Look-ups in named tables: a row name and a column name give one cell, copied from the table.

bom =
cols = leno, pubik
devu: [94294, 37118]
fala: [12654, 41228]
ret: [9115, 46538]
vodu: [837, 52117]
vaf: [27371, 36475]
midopa: [28433, 37149]

fala, pubik -> 41228
vodu, pubik -> 52117
vaf, leno -> 27371
fala, leno -> 12654
midopa, pubik -> 37149
ret, pubik -> 46538
devu, leno -> 94294
ret, leno -> 9115
midopa, leno -> 28433
vodu, leno -> 837
vaf, pubik -> 36475
devu, pubik -> 37118

tinurib:
fields: nele, seniso, tenok, tir
tifer: [57, 49, 147, 140]
noz: [59, 136, 215, 197]
som: [60, 35, 134, 62]
defune: [194, 12, 125, 165]

What is the tenok of tifer in tinurib? 147
What is the nele of tifer in tinurib? 57
What is the tir of tifer in tinurib? 140
What is the tir of som in tinurib? 62
What is the nele of noz in tinurib? 59
What is the tenok of noz in tinurib? 215
What is the nele of som in tinurib? 60
What is the tir of noz in tinurib? 197
What is the tenok of som in tinurib? 134
What is the tenok of defune in tinurib? 125
What is the seniso of som in tinurib? 35
What is the seniso of tifer in tinurib? 49
What is the seniso of defune in tinurib? 12
What is the seniso of noz in tinurib? 136
What is the tir of defune in tinurib? 165
What is the nele of defune in tinurib? 194
Which row has the largest tir? noz

limad
           did  kagikad   teror  razemuz   vegef     rad     zel  ganesis
bot     52.153   44.614  61.309   42.735  28.202  52.522  40.471   25.675
volal   54.836   58.337  39.763   34.769  69.891  18.560  33.003   76.204
feludi  65.580   15.937  31.895   14.554  43.886  41.663  47.804   61.752
kelus   46.308   51.047  39.777   32.750  51.713  58.907  41.692   48.658
pab     30.053   99.212  79.753   96.064  51.371   5.680  71.165   53.759

kelus, kagikad -> 51.047
pab, vegef -> 51.371
volal, razemuz -> 34.769
volal, kagikad -> 58.337
kelus, did -> 46.308
kelus, teror -> 39.777
kelus, vegef -> 51.713
pab, zel -> 71.165
pab, razemuz -> 96.064

zokapo:
|  | suges | fitifi | gov | rokola | mab | rotedab |
|---|---|---|---|---|---|---|
| fuge | 55.55 | 32.26 | 55.23 | 5.32 | 2.55 | 1.20 |
| fuf | 12.32 | 18.01 | 57.49 | 4.73 | 31.03 | 1.62 |
| ver | 8.03 | -4.56 | 33.24 | 8.45 | 7.67 | 3.82 |
| pog | 3.39 | 3.17 | 31.79 | 3.93 | 2.38 | 4.11 |
| mam | 2.83 | 1.88 | 56.32 | -0.46 | 19.04 | 1.01 |
| kanamu | -70.40 | 20.14 | -40.45 | 18.65 | 7.04 | 11.54 |
| kava | 4.04 | -7.34 | 53.79 | 2.85 | 8.85 | 0.66 |

gov of fuge is 55.23
rokola of ver is 8.45
gov of ver is 33.24
fitifi of kanamu is 20.14
mab of kava is 8.85
suges of kanamu is -70.40
mab of mam is 19.04
fitifi of mam is 1.88
gov of kanamu is -40.45
rotedab of fuf is 1.62
rotedab of pog is 4.11
gov of pog is 31.79
rotedab of mam is 1.01
rotedab of kava is 0.66
rokola of pog is 3.93
rotedab of ver is 3.82
mab of fuge is 2.55
rokola of fuge is 5.32
Which row has the largest suges? fuge

batu:
|  | baf | lekug |
|---|---|---|
| vigunuz | 191 | 141 |
| meva | 163 | 91 |
| pona | 101 | 203 |
| somalo | 243 | 165 |
| lalokos | 243 | 38 |

meva, baf => 163
pona, baf => 101
lalokos, baf => 243
vigunuz, lekug => 141
pona, lekug => 203
meva, lekug => 91
somalo, baf => 243
somalo, lekug => 165
Row with the largest lekug: pona

dinom:
|  | fes | dasub |
|---|---|---|
| gul | 0.9 | 0.6 |
| nir | 0.2 | 0.5 |
| mirel | 0.9 | 0.6 |
| rosiki | 0.5 | 0.9 |
| pageb | 0.2 | 0.5 |
| tabo | 1.0 | 0.6 |
| rop | 0.9 | 0.6 |
| kor | 0.7 | 0.2 |
| pap | 0.2 | 0.5 |
| gadal | 0.5 | 1.0 |
| rubo | 0.7 | 0.2 |
| denibel | 0.9 | 0.6 |
| kuv | 0.7 | 0.2 |
| tonud | 0.9 | 0.7 |

fes of tonud is 0.9
dasub of gadal is 1.0
fes of rosiki is 0.5
dasub of mirel is 0.6
dasub of tonud is 0.7
dasub of pageb is 0.5
dasub of rubo is 0.2

nuzo.tsv
	dutoki	rurilut	lametu	tevab	mif	vapus	nef	tum
didariz	56472	17715	36081	52623	26417	57052	63404	53281
bizu	84441	33769	28892	36123	33844	84373	52913	66313
kegok	28584	42119	81327	84046	70655	16544	81579	54084
bom	37432	66906	83188	60589	35489	65591	77457	39604
rure	17041	67479	33084	39457	69402	63570	60378	55637
fos	18854	38671	81978	28242	75537	57562	69417	59095

mif of rure: 69402
rurilut of fos: 38671
rurilut of bizu: 33769
tevab of rure: 39457
mif of didariz: 26417
rurilut of didariz: 17715
dutoki of rure: 17041
tum of bom: 39604
lametu of rure: 33084
dutoki of bizu: 84441
vapus of rure: 63570
mif of kegok: 70655
lametu of bom: 83188
mif of fos: 75537
vapus of fos: 57562
nef of bom: 77457
dutoki of didariz: 56472
nef of kegok: 81579

Table fiva
columns: nozivov, fasif, nake, dosase, mibapo, vam, sef, funo
laso: [-1.68, 9.95, -6.92, -2.02, 2.30, -16.76, -13.32, -6.45]
kevegu: [0.40, 2.12, -11.59, -7.65, 15.18, -29.18, 2.81, 12.01]
rol: [-52.40, -34.48, 38.67, -28.48, -39.61, -10.24, 3.85, -23.20]
vofefur: [-27.04, -11.10, -7.91, 10.14, -3.67, 5.22, -4.68, -8.41]
masufu: [-1.57, -29.28, -16.01, -15.51, 39.31, -36.64, 47.34, 52.63]
deva: [-39.61, -27.74, 52.64, -42.28, -49.42, -17.10, -0.28, -28.53]
kupes: [4.80, -24.10, -21.43, -8.19, 42.36, -29.35, 44.63, 52.82]
nivit: [-28.16, -6.88, 2.89, 1.49, -15.53, 0.48, -12.42, -18.70]
fatid: [4.05, -23.92, -21.05, -10.40, 43.18, -32.82, 44.29, 53.04]
telil: [-4.27, -0.55, 23.65, -6.40, -32.38, 19.77, -13.09, -25.87]
riduk: [-42.93, -22.29, 17.19, -8.20, -25.85, -0.30, -4.18, -20.89]
riza: [6.03, 33.66, 5.76, 19.15, -35.32, 35.25, -53.09, -52.52]
lodelak: [2.07, 6.88, -7.62, -9.01, 10.10, -27.53, -3.71, 4.92]

kupes, funo: 52.82
laso, vam: -16.76
rol, funo: -23.20
kupes, vam: -29.35
fatid, fasif: -23.92
kupes, fasif: -24.10
masufu, funo: 52.63
riza, nozivov: 6.03
telil, nozivov: -4.27
lodelak, sef: -3.71
laso, fasif: 9.95
masufu, fasif: -29.28
kevegu, mibapo: 15.18
laso, mibapo: 2.30
riduk, funo: -20.89
riza, fasif: 33.66
nivit, vam: 0.48
fatid, nake: -21.05
Which row has the largest nozivov? riza

muzag =
,vibo,kasas
lova,161,154
mopomus,177,43
deve,130,231

What is the vibo of mopomus in muzag?
177
What is the kasas of mopomus in muzag?
43
What is the vibo of deve in muzag?
130
What is the kasas of lova in muzag?
154
What is the kasas of deve in muzag?
231
What is the vibo of lova in muzag?
161

fabuzog:
fields: toze, nupudam, nuv, bip
fev: [54.770, 36.493, 32.795, 56.983]
bakozur: [52.914, 36.837, 84.271, 56.710]
lunug: [34.232, 32.215, 98.452, 41.135]
tatat: [52.315, 30.549, 32.697, 47.047]
tumuzif: [33.227, 70.915, 24.923, 21.112]
figuso: [36.983, 43.408, 15.193, 28.028]
fefir: [36.513, 61.024, 18.569, 27.081]
zit: [98.808, 69.718, 26.421, 93.641]
lur: [59.135, 44.601, 28.948, 59.206]

What is the nupudam of tatat in fabuzog?
30.549
What is the nuv of zit in fabuzog?
26.421
What is the toze of figuso in fabuzog?
36.983
What is the nupudam of figuso in fabuzog?
43.408
What is the nupudam of bakozur in fabuzog?
36.837
What is the toze of tumuzif in fabuzog?
33.227
What is the bip of lunug in fabuzog?
41.135
What is the bip of tumuzif in fabuzog?
21.112
What is the nuv of bakozur in fabuzog?
84.271
What is the toze of fefir in fabuzog?
36.513
What is the nuv of tatat in fabuzog?
32.697
What is the bip of bakozur in fabuzog?
56.710
What is the toze of bakozur in fabuzog?
52.914
What is the nuv of fefir in fabuzog?
18.569
What is the nupudam of fefir in fabuzog?
61.024

soleval.tsv
	giga	lukun	risita	gusitel	medel	varuvid	nuniz	medolos	gek	sasuli
puz	63	58	120	192	27	138	43	203	197	39
san	153	203	197	53	34	56	193	177	32	194
vavuru	191	41	115	71	198	70	29	198	197	96

lukun of san is 203
gusitel of puz is 192
nuniz of puz is 43
medel of san is 34
varuvid of vavuru is 70
gek of san is 32
varuvid of san is 56
sasuli of vavuru is 96
sasuli of puz is 39
sasuli of san is 194
risita of vavuru is 115
medel of puz is 27
medolos of vavuru is 198
risita of san is 197

minuguz:
cols = vunefi, zaduz, lev, lizof, kif, dof
zogela: [4375, 4947, 3447, 1262, 452, 1878]
lipu: [1816, 4310, 4947, 3560, 1391, 441]
madi: [551, 2250, 4906, 6663, 6211, 4073]
fav: [6725, 5982, 3803, 2065, 2443, 4663]
nunedef: [3322, 1198, 532, 1997, 4740, 6640]
gidibav: [5085, 6686, 6054, 3919, 2140, 2431]
roli: [1113, 499, 2147, 4843, 6681, 6196]
lavo: [4940, 3403, 1247, 507, 1929, 4589]
bulafe: [2668, 5129, 7397, 7832, 6105, 3781]
mosirem: [1995, 2597, 4979, 7333, 7823, 6241]
gaseta: [5927, 3643, 2081, 2483, 4835, 7203]
geko: [3572, 2056, 2583, 4933, 7275, 7851]
vig: [2339, 5060, 6710, 6111, 4001, 2175]

fav, lizof => 2065
gaseta, lizof => 2483
lavo, lev => 1247
roli, zaduz => 499
lavo, lizof => 507
mosirem, lizof => 7333
Which row has the largest vunefi? fav

